Below are the code and all the weights of a small trained network. Each question names an input and a class and asks about switching units off, where a switched-off unit gives its printed mean instead of its output.

import numpy as np


def w(rows, s, z=0):
    codes = np.array(rows[::2]) - 128.0
    scale = np.full(codes.shape[1], s)
    scale[-1] = z or s
    return codes * scale


def norm(h):
    return h / np.sqrt((h * h).mean(-1, keepdims=True) + 1e-5)


def f(y):
    return y / 2 * (1 + np.tanh(0.7978845608 * (y + 0.044715 * y**3)))


def log_softmax(a):
    a = a - a.max(-1, keepdims=True)
    return a - np.log(np.exp(a).sum(-1, keepdims=True))


def net(x, mask):
    res = np.array(x, float).reshape(1, 2) / 4 @ E
    u = 0
    for l in range(4):
        y = f(norm(res) @ A[l][:, :-1].T + A[l][:, -1])
        res = res + np.where(mask[u : u + 7], y, B[l][:, -1]) @ B[l][:, :-1]
        u += 7
    return log_softmax(norm(res)[-1] @ U[:, :-1].T + U[:, -1])


A, B = {}, {}
E = w([
[171,219,55,148],'x0',
[63,94,126,2],'x1',
],0.0061)
A[0] = w([
[179,66,94,128,159],'L0N0',
[158,158,140,118,137],'L0N1',
[127,3,148,182,94],'L0N2',
[168,183,55,107,165],'L0N3',
[76,7,132,109,6],'L0N4',
[74,174,110,158,144],'L0N5',
[35,96,152,50,168],'L0N6',
],0.0064,0.0018)
B[0] = w([
[190,84,84,198,138],'L0N0',
[78,147,197,109,133],'L0N1',
[96,199,222,66,197],'L0N2',
[50,169,241,83,181],'L0N3',
[64,219,109,91,201],'L0N4',
[108,177,128,188,136],'L0N5',
[199,133,168,252,254],'L0N6',
],0.0039,0.004)
A[1] = w([
[73,70,122,84,125],'L1N0',
[30,53,181,180,1],'L1N1',
[133,178,235,140,164],'L1N2',
[131,2,141,179,96],'L1N3',
[158,188,24,190,229],'L1N4',
[147,150,95,139,122],'L1N5',
[45,140,115,59,132],'L1N6',
],0.0064,0.00081)
B[1] = w([
[254,221,124,124,169],'L1N0',
[152,187,129,46,204],'L1N1',
[52,118,55,172,252],'L1N2',
[36,223,138,144,155],'L1N3',
[66,121,160,54,213],'L1N4',
[57,67,148,28,130],'L1N5',
[171,129,156,218,199],'L1N6',
],0.0033,0.0036)
A[2] = w([
[84,133,114,224,170],'L2N0',
[110,3,219,132,220],'L2N1',
[207,58,83,226,108],'L2N2',
[83,172,243,102,253],'L2N3',
[171,81,211,166,124],'L2N4',
[162,20,107,47,94],'L2N5',
[90,98,132,141,109],'L2N6',
],0.0062,0.0016)
B[2] = w([
[148,60,141,88,187],'L2N0',
[112,253,85,101,173],'L2N1',
[153,63,161,185,140],'L2N2',
[152,66,113,150,254],'L2N3',
[172,212,106,112,151],'L2N4',
[197,112,65,159,123],'L2N5',
[72,136,73,143,128],'L2N6',
],0.006,0.0058)
A[3] = w([
[218,131,130,38,89],'L3N0',
[144,119,40,53,134],'L3N1',
[154,92,105,152,92],'L3N2',
[191,212,102,113,250],'L3N3',
[140,177,24,138,145],'L3N4',
[92,254,175,87,220],'L3N5',
[184,134,112,172,141],'L3N6',
],0.0089,0.0022)
B[3] = w([
[191,124,140,254,164],'L3N0',
[212,111,154,219,149],'L3N1',
[114,140,126,135,128],'L3N2',
[115,53,157,111,192],'L3N3',
[57,141,140,48,139],'L3N4',
[105,182,119,74,255],'L3N5',
[169,170,134,103,151],'L3N6',
],0.0083,0.0073)
U = w([
[67,215,135,9,186],'0',
[237,137,148,209,217],'1',
[46,39,117,131,127],'2',
[157,135,21,125,2],'3',
],0.013,0.0048)

Each question gives the input, the list of numbers given to net, and the class t.
The units are the neurons (one row each of A and B). Each row of codes is followed by its name. A weight is (code - 128) times the scale printed after its matrix; where a second scale follows, it is the last column's (A, B and U).
mask holds one flag per neuron, layer by layer. A switched-off neuron (its flag False) gives its mean, the last column of its row in B, instead of its output. The means were averaged over made-up inputs and are rounded, as every weight is.
A unit's drop is (log p(t) with every unit on - log p(t) with that unit switched off) / (log p(t) with every unit on - log p(t) with every unit switched off).
unit that matters most: the unit with the biggest drop
top k neurons: the k neurons with the biggest drops, biggest first
top k neurons in layer l: the k neurons of layer l with the biggest drops, biggest first
drop when u is switched off: that unit's drop, to one decimal
input [5,-5], class 0: unit that matters most => L0N6
input [2,2], class 2: top 2 neurons in layer 3 => (L3N5, L3N0)
input [-3,-3], class 2: top 2 neurons in layer 2 => (L2N3, L2N0)
input [8,-8], class 0: top 3 neurons in layer 3 => (L3N4, L3N0, L3N1)
input [0,1], class 2: top 2 neurons => (L0N6, L3N5)
input [1,3], class 2: top 3 neurons => (L0N6, L1N2, L3N5)
input [0,-2], class 2: top 2 neurons => (L0N6, L3N5)
input [3,2], class 2: top 2 neurons => (L2N1, L0N3)
input [-7,8], class 1: top 2 neurons => (L1N0, L2N5)
input [-5,-4], class 0: top 2 neurons => (L2N1, L0N2)
input [1,2], class 2: top 2 neurons => (L0N6, L1N2)
input [3,6], class 1: top 2 neurons => (L1N2, L2N1)
input [3,3], class 2: top 2 neurons in layer 2 => (L2N4, L2N1)
input [2,5], class 1: unit that matters most => L2N1
input [0,-1], class 2: top 2 neurons => (L3N5, L3N0)
input [0,-3], class 2: top 3 neurons in layer 1 => (L1N6, L1N0, L1N4)
input [6,-5], class 0: drop when L0N6 is switched off => 0.7
input [-3,6], class 1: drop when L1N0 is switched off => 0.8
input [0,0], class 2: drop when L0N4 is switched off => 0.8
input [0,5], class 1: unit that matters most => L1N0
